In the rows, 128 means zero.
Each row of numbers stands for one element and depends on some of the facts below. Use the named rows to name the rest.

Named rows:
zemes: [114 136 147 139 145 130 134 138 104 147 127 107 116 115 139 138 131 112
 137 150 112 128 151  99 125 131 132 112 145 114 107 129 150 146 140 136
 114 134 126 134 127 124 140 147 126 162 137]
taklar: [125 117 149 140 115 135 137 116 137 121 121 112 144 106  92 117 104 118
 133 123 142 106 133 134 146 121 121 123 120 110 126 121 108 131 119 133
 103 142 100 119 134 137 147 131 110 108 129]
telok: [146 115 119 114 151 110 111 121 133 116 139 168  77 113 146 101 160 139
 116 132 158 168  99 162 114 132 115 134 112  87 126 122 151 105 147 109
 103  99 141 104 145 121 110 120 150 129 118]
klavifa: [121 150 130 180 125 168  94 147 125 108 120 105 122 136 157 181 141 147
 129 142 133  74 125  96 151 129 173 171 174 138 121 148 100 110 121 131
 174  91 121 113 133 131 134 167 117 177 103]
skuplo: [144 128 152 140 116 127 127 121 154 132 130 110 147 123  84 126 104 131
 116 106 135 107 131 135 148 127 121 122 120 121 134 124  99 125 123 125
 107 156 111 145 128 129 146 120 113  97 129]
drono: [123 110 123 170 102 142  94 178 125  90 137 138 132 138 125 148 144 118
 130 119 168 105 124 142 114 116 169 157 137 149 178 127  80 142 117 112
 155 113 118 118 137 135 119 162 115 164 136]
zeplefla: [142 110 164 112 158  94 174 130 109  87 142 136 109 108 129  99 165  74
 156 168 148 155 139 157 112 125 123 127 117  48 115 147 155 140 123 125
  84 140 153  97 138  83 122 177 134 125 145]
fuloflar: [108 120 124  79 166 103 170 100 149 144  97 189 106 121 122  94 154 111
  88 171 125 150  77 154 119 121 163 121 135 117 143 115 141 132 156 110
 100 110 137  92 111 142  97  94 157 132 183]
vustis: [137 117 109 105  55 178 174  87 167 104 107 128 160 168  90 101  65 119
 168 103  99 113 143 137 174  97 101 136 118 123 155 132 144 116 106 158
 149 136 148 114 141 116 138 104 149  69 162]
lostak: [134 143 133 127 147 118 112 123 122 134 126  98 118 124 142 162 130 126
 125 135 120 123 135 110 124 137 127 108 146 129 122 129 131 124 131 136
 129 138 137 151 135 116 132 136 133 151 127]
skises: [114 111 128 147 104 134 151 111 151 144 109 169 120 112 106 100 121 154
 101 132 133 108 110 133 147 122 156 137 115 109 131  93 121 129 136 117
 110 111  99 113 121 140 132 103 145 109 130]
puve: [123 140 136 135 145 133 115 134 123 147 130 101 125 119 140 154 123 122
 124 135 112 132 137 100 123 128 125 114 136 141 115 121 138 133 133 137
 130 133 127 138 131 127 130 142 130 153 125]
trupler: [ 97 128 161 127 166 122 150 135 109 147 121 103 151 106 143 147 128  88
 142 155 106 143 149  99 112 117 120 102 127 126 115 122 159 167 133 138
 101 146 128 123 120 129 125 164 120 159 135]
lutri: [116 117 133  81 147 128 184 104 139 111 113 122 136 135 127 143 112  77
 165 158  80 148 157 102 127 101 111  77 129 111 150 123 181 146 126 157
 108 159 166 123 122  98 117 164 163 133 186]
nokin: [135 157 139 142 142 126 100 140 129 163 143  90 135 123 129 157 130 142
 119 130 105 132 143  99 118 137 130 111 125 156 111 131 125 132 133 123
 129 143 132 176 121 125 134 125 132 147 123]
zugre: [134 110 121 108  86 162 154  98 172 101 102 128 157 151  85 101  73 102
 155 112 117 132 136 149 161  99 102 120 109 120 154 113 140 124 115 142
 122 143 134 112 150 122 134 115 135  83 160]
drutuk: [111 148 124 154 129 141 127 130 132 161 121 141 108 128 149 135 142 162
 111 144 109 122 130  98 126 136 150 134 135 136 108 119 139 127 137 126
 138 104 125 143 117 132 122 117 156 151 120]

Facts:
babradror λ pabregras; bagin λ suto; baplun λ potruska; beflo λ fliran; beflo λ kloker; beze λ trobrik
beze λ beflo; boka λ fuloflar; boka λ trobrik; boka λ gimak; boka λ zipu; bomages λ brugi
breklas λ tugok; breklas λ pabregras; breklas λ tuza; brese λ zeplefla; brese λ pabregras; brese λ flobri
bretos λ kliflan; briza λ potruska; briza λ flodras; briza λ gimak; bruduk λ trobrik; bruduk λ zipu
brugi λ trobrik; brugi λ bruduk; drogor λ trobrik; drogor λ govuflok; drogor λ zipu; drolam λ brufak
drolam λ zodum; drolam λ zatral; drolam λ trobrik; drono λ pulok; drono λ bruduk; drubo λ tugok
drubo λ flodras; drubo λ trobrik; drubo λ gimak; drubo λ beflo; drubri λ brufak; drutuk λ trogrubu
drutuk λ pulok; drutuk λ nokin; drutuk λ zipu; drutuk λ zarele; drutuk λ klavifa; fidral λ breklas
fikil λ zipu; flakun λ sustur; fliran λ pabregras; fliran λ zetrok; flitroflin λ drubo; flitroflin λ kizir
flobri λ fuloflar; flobri λ kloker; flobri λ tuza; flodras λ vustis; flodras λ bruduk; flodras λ zipu
flude λ potruska; fuloflar λ stuke; fuloflar λ zipu; gimak λ brugi; graklo λ flude; grapo λ brufak
grapo λ zarele; grebroro λ zipu; grepak λ stuke; grepak λ maferim; gudru λ trobrik; gudru λ broti
gudru λ zipu; gudru λ lutri; gustokli λ klober; gustokli λ ploros; gutrarem λ briza; kasken λ zetrok
kizir λ govuflok; klalezuk λ brufak; klalezuk λ gimak; klavifa λ bruduk; klavifa λ zetrok; kliflan λ bruduk
kligom λ zipu; klikam λ potruska; klikam λ trogrubu; klikam λ trobrik; klikam λ trugim; klober λ tuza
klosi λ zeklasir; klosi λ briza; lefluflim λ pabregras; lefluflim λ bretos; lefluflim λ kados; lisor λ klalezuk
lisor λ zemes; losel λ tugok; losel λ drubo; losel λ potruska; lostak λ roklovon; lovebak λ baplun
lutral λ brugi; lutral λ zodum; lutral λ beflo; lutral λ zipu; lutri λ stuke; lutri λ zeplefla
lutri λ trobrik; lutri λ drogor; maplo λ robreskos; maplo λ broti; maplo λ kliflan; mimom λ bruduk
mimom λ trutul; mimom λ ploros; nifanal λ zipu; nokin λ briza; nosis λ zodum; nosku λ trobrik
pabregras λ trobrik; pabregras λ zipu; plester λ pabregras; plester λ tuza; plubrum λ fliran; pludul λ seskal
plunabrom λ zimun; plunabrom λ beflo; pogir λ bagin; pogir λ ploros; potruska λ brufak; pozen λ gustokli
pozen λ sustur; pozen λ drolam; pulok λ tugok; pulok λ kligom; puplezok λ kloker; puplezok λ pabregras
puplezok λ flodras; puplezok λ zimun; puplezok λ zipu; puve λ drutuk; rabra λ trogrubu; rabra λ drono
rizem λ zodum; roklovon λ vustis; roklovon λ plubrum; rutre λ vustis; rutre λ fliran; rutre λ pabregras
samivon λ pludul; serok λ zugre; serok λ pabregras; serok λ maferim; serok λ lutri; siner λ vaklir
skises λ grebroro; skises λ datipek; skises λ votron; skises λ zipu; skuplo λ drubo; sustur λ zipu
suto λ pabregras; suto λ govuflok; taklar λ dagres; taklar λ flodras; taklar λ govuflok; taklar λ zarele
tekli λ fikil; tekli λ drono; telok λ suto; telok λ govuflok; telok λ zipu; trebisa λ losel
trikar λ trobrik; trobrik λ zipu; trogrubu λ klavifa; truga λ grebroro; truga λ briza; trugim λ drubo
trugim λ seskal; trupler λ vake; trupler λ seskal; trutul λ telok; tubrake λ zeklasir; tubrake λ bruduk
tugok λ zipu; tuza λ fliran; tuza λ zipu; vake λ stuke; vaklir λ drogor; vaklir λ trupler
vanin λ trobrik; vefuso λ fikil; vefuso λ brugi; vime λ trobrik; vipil λ zetrok; vipil λ beze
votron λ zipu; vustis λ trobrik; zagetrar λ bretos; zarele λ pulok; zarele λ kloker; zarele λ trobrik
zeklasir λ drogor; zeplefla λ stuke; zeto λ potruska; zeto λ vake; zeto λ zarele; zetrok λ kloker
zimun λ tugok; zimun λ zipu; zodum λ brugi; zodum λ bruduk; zodum λ zipu; zosu λ brugi
zugre λ trobrik; zugre λ votron; babradror η a; bagin η e; baplun η b; beflo η c
beze η c; boka η a; bomages η a; breklas η a; brese η a; bretos η a
briza η a; broti η a; bruduk η a; brufak η a; brugi η b; dagres η e
datipek η a; drogor η d; drolam η a; drono η d; drubo η a; drubri η c
drutuk η a; fidral η c; fikil η b; flakun η a; fliran η c; flitroflin η c
flobri η b; flodras η a; flude η b; fuloflar η e; gimak η a; govuflok η a
graklo η a; grapo η c; grebroro η d; grefle η e; grepak η d; grusado η c
gudru η a; gustokli η a; gutrarem η b; kados η d; kasken η d; kizir η a
klalezuk η b; klavifa η a; kliflan η a; kligom η c; klikam η e; klober η a
kloker η d; klosi η b; lefluflim η b; lisor η b; losel η a; lostak η a
lovebak η e; lutral η e; lutri η a; maferim η a; maplo η c; mimom η d
nifanal η e; nokin η a; nosis η d; nosku η e; pabregras η b; plazo η d
plester η a; ploros η c; plubrum η c; pludul η a; plunabrom η d; pogir η c
potruska η a; pozen η b; pulok η b; puplezok η d; puve η a; rabra η a
rizem η e; robreskos η a; roklovon η c; rutre η d; samivon η a; serok η a
seskal η d; siner η b; sizi η a; skises η b; skuplo η b; stuke η a
sustur η a; suto η e; taklar η b; tekli η c; telok η c; trebisa η b
trikar η a; trobrik η a; trogrubu η e; truga η c; trugim η c; trupler η a
trutul η b; tubrake η a; tugok η d; tuza η a; vake η c; vaklir η a
vanin η b; vefuso η d; vime η d; vipil η a; votron η b; vustis η b
zagetrar η c; zarele η e; zatral η b; zeklasir η e; zemes η a; zeplefla η c
zeto η a; zetrok η a; zimun η b; zipu η a; zodum η e; zogro η b
zosu η b; zugre η b

Which element is each row?
No name comes twice in this set of rows, the named rows included.
[168 109  81  85 143 110  66 116  79  60 143 111  98 135 203 124 124 133
 138  78 192 124 122 160 131 163  35 133 147 117  93 143 116  68 126 178
 158  91 115  71 147 157 171 149  67  87  33] -> fliran
[141 120  80 104  49 136 160 129 127  89 135 172 125 200 105 100 112 127
 168 105 103 136 147 144 119 117 125 132 116 117 181 138 135 113 105 145
 163 152 167 142 137 100 122 106 155  92 182] -> vime
[100 139 106 118 157 113 133 103 157 173 117 192  88 107 156 138 146 171
  85 137 100 149 102  94 117 117 162 116 116 148 138  81 163 126 162 121
 141  95 133 130 108 146  87 105 185 150 125] -> sustur
[102 133 120 150 140 151 131 124 150 165 122 169 143 101 152 160 134 167
 103 137 106 116 111  96 130 106 164 149 114 178 146 116 138 139 138 121
 179  93 134 120 102 151  88 145 158 156  91] -> flodras
[106 132 112 128 130 152 117 134 143 138  97 142 126 145 121 105 143 128
  99 144 145 141  86 153 140 130 174 169 151 161 132 139 107 124 141  96
 139  87 127 100 135 159 105  87 132 143 152] -> lutral
[134 131 100  96 101 155 149 106 153 116 110 113 135 166 123 136  93 115
 163 130  71 145 152 101 146 107 109 110 135 144 147 139 175 122 121 153
 153 140 179 136 138 100 118 122 170 114 165] -> trikar
[104 130  97 160  92 202 136 117 189 135  96 167 122 146 139 159 124 166
 125 155  96 119 101  92 160  87 191 176 141 162 175 120 145 108 134 123
 198  60 155  94 135 124  79 126 198 169 150] -> bruduk
[135 106 106 145  97 117  96 168  88  91 125 133  96 162 136 117 125 112
 139 108 162 124 133 138 105 150 124 129 145 120 136 116 101 129 129 135
 124 128 105 122 148 141 156 123  97 135 134] -> kasken
[155 119 109 103  99 149 139 114 137  92 145 129 143 158 129 102 118 117
 173 115 131 154 134 165 140 115  78 151 105 117 137 160 162 105 109 132
 147 124 174 110 153 108 113 129 144  89 131] -> beze
[136 118 104 132 135 117 107 121 151 155 129 209  67 108 144  83 159 175
  99 131 147 171  84 157 114 136 147 154 103 107 119 102 161  97 161  95
 120  64 132 108 144 137  86  88 186 125 120] -> kligom
[112 140  94  91 145 112 149  94 155 154 105 199 112 137 131 102 164 160
  71 143 121 140  69 153 124 130 173 143 125 152 140 126 126 111 154  99
 139  95 138 113 102 146  82  71 161 123 150] -> nifanal

Now the same elements, written a new way:
Some rows with their names:
robreskos: [152  65 126 178 153 114 115 115 122  83 120 149 141 150 151 152 179 153
 178 127  75 128 122 194 122 138 110 144  70 146 157 139]
drutuk: [143 151 194 105  97  80 166 100  78 106 148 147 114 153 138 120 113 113
 123 143 144 112 120 142 113 144 121 148 127 182 119 161]
zarele: [107 121 160 141 130  25 129 137 178 174 162 120 141 134 152  98 134 127
  87 154 170 152 126 140  98  83 129 128 181 123 152  97]
kloker: [128  77 133  91 205 106  62 124 127 105 105 124 170 137 160  99 190 166
 192 178  86  98 139 174 114  50 113  93 108 174 191 109]
vake: [181  96 138 130 176 149 135 206 136 160  88 102  78  55  86 117 168 207
 170 130 182 148 158  47 125 193 122  98 126 129  67 115]
samivon: [148 147 133 127 120 114 138 129 120 121 129 139 133 157 128 147 123 135
 127 121 151 121 114 149 118 176 122 125 108 139 110 155]
siner: [127 127 127 118  97 164 101 145 134 172 136 136  95 152 137 115 130 142
 115 126  94 153 110  94 153 123 120 112 129 127 115 129]
grusado: [136  39 128 165 170 142 122 137 129 117 107 144 142 109 147 145 184 154
 212 137 102 139 171 119 120  84 125 168 121 146 137  99]
lovebak: [ 93 113 122 150 124 113 153 126 169 178 116 134 108 137 128 106 121 127
 111 148 165 146 153 134 103 116 130 125 121 108 141 130]
lisor: [124 121 120 118 104 170 107 139 136 167 139 141 104 149 138 130 119 140
 112 132  91 144 107 102 164 112 130 111 130 121 125 119]
zemes: [152  66 118 177 152 114 119 109 127  84 123 146 146 147 154 152 178 150
 177 129  76 125 121 197 124 140 111 141  73 145 158 142]
flakun: [143 148 133 126 120 117 145 121 116 115 128 135 134 145 123 151 120 129
 125 122 143 122 116 153 126 170 123 134 106 135 111 159]
bomages: [111 132 115 153 116 132 117 134 147 103 121 123 149 135  80 198  98 128
 125  85 127  81 117 149 156 200 157  95 116 104 125 157]
lutral: [ 46 109 127 152 118 117 154 108 173 154 107 112  99  77  86 120 108  93
 106 125 140 108 157 132 135 130 163  97 119  99 172 126]
kados: [142  83 107 134 174 151  77 131 128  88  93 114 158 144 152  90 184 157
 191 140  79 115 147 165  82  65 119  96 100 134 175 122]
grebroro: [101 170 136  77 127 168 172  97  66  74 116  84 105  51 101  47 115  86
 125 142 122  96 148 108  88  71 151  99 123 146 171 132]
zeklasir: [108 128 130 174  95 112 144 144 163 181 103 122  84 146 123  84 131 115
 116 128 167 162 155 132  59 135 112 129 136 104 112 138]

Name these rows:
No name comes twice in this set of rows, the named rows included.
[ 80 180  57 167  97 166 122 108 183 186  63 122 108 162 144  85 115  34
 107 118 157 182 163 160  69 133  64 201 113  53 102 132] -> suto
[130 100 114 124 155 148 162 136 131 143 129 153 148 124 129 154 114 149
 156 143 167 142 161  79 128  96 148 155 160 131 105 110] -> grapo
[103 131 208 142  57  86  88 125 110 115 121 149 125 192  99 170 115 103
 142  93 129  86 127 156 107 177 141 123 159 173  98 180] -> kliflan
[ 87 142 100 167  96 140 137 123 174 183  81 134  99 159 135  91 124  82
 116 128 160 165 160 142  76 126 102 155 122  84 121 140] -> bagin
[176 155 132 142 105 125 137 146 113 121 124 129 114 158 123 128 124 141
 125 110 154 143 113 140  95 193 103 137 113 125  89 161] -> vaklir
[106 142 141  89  99 165 170  88  83 135 158 127  75  77 134  82 117  98
  90 151  78 136 118  88 175  80 140 124 112 150 162 118] -> zimun
[119 141 128 123  74 181 105 136 123 169 128 144  93 171 141 114 119 110
 108 119  91 155 114  98 140 112 113 129 132 123 107 131] -> trutul
[104 127 123  68 190 118 106 131 148 161  98 142 143 100 123 163 131 122
 160 162 168 114 160  95 170 125 112 161 144 136 100 109] -> plubrum
[176 141 142 132 119 119 138 150 114 127 122 132 105 149 116 133 137 164
 130 119 154 138 116 133 112 200 109 119  99 139  89 166] -> trupler
[114 136 137 106  96 165 140 114 101 140 148 126  82  97 133  94 126 107
 100 129  75 142 111  93 166 102 137 121 120 137 150 117] -> skises
[150 181 146 165 112  53 166 117 100  35 220  71 172  29 121 107 117  83
  44  79 120 128  77 143 129 123 155 158 190  99 162  76] -> trobrik
[150 192 112 139 111 148 121 147  97  78 127  59 145  91 123  36 125  86
 106  95 135 147 126 112  42  82 121 132 190  92 122 100] -> drogor
[150  80 117 140 167 153  89 144 115  96  93 117 146 147 153  81 185 172
 194 142  86 122 146 161  69  66 116  87 105 144 167 125] -> seskal
[125 135 126 125  87 169 108 131 124 164 142 143 101 165 150 112 119 120
 107 123  90 161 107 101 140  98 116 136 135 124 115 124] -> taklar
[ 87 112 114 136  96 185  78 151 160 153 128 122 111 130  96 167 106 132
 113  97  81 106 107 100 190 140 162  80 136  98 133 129] -> zosu

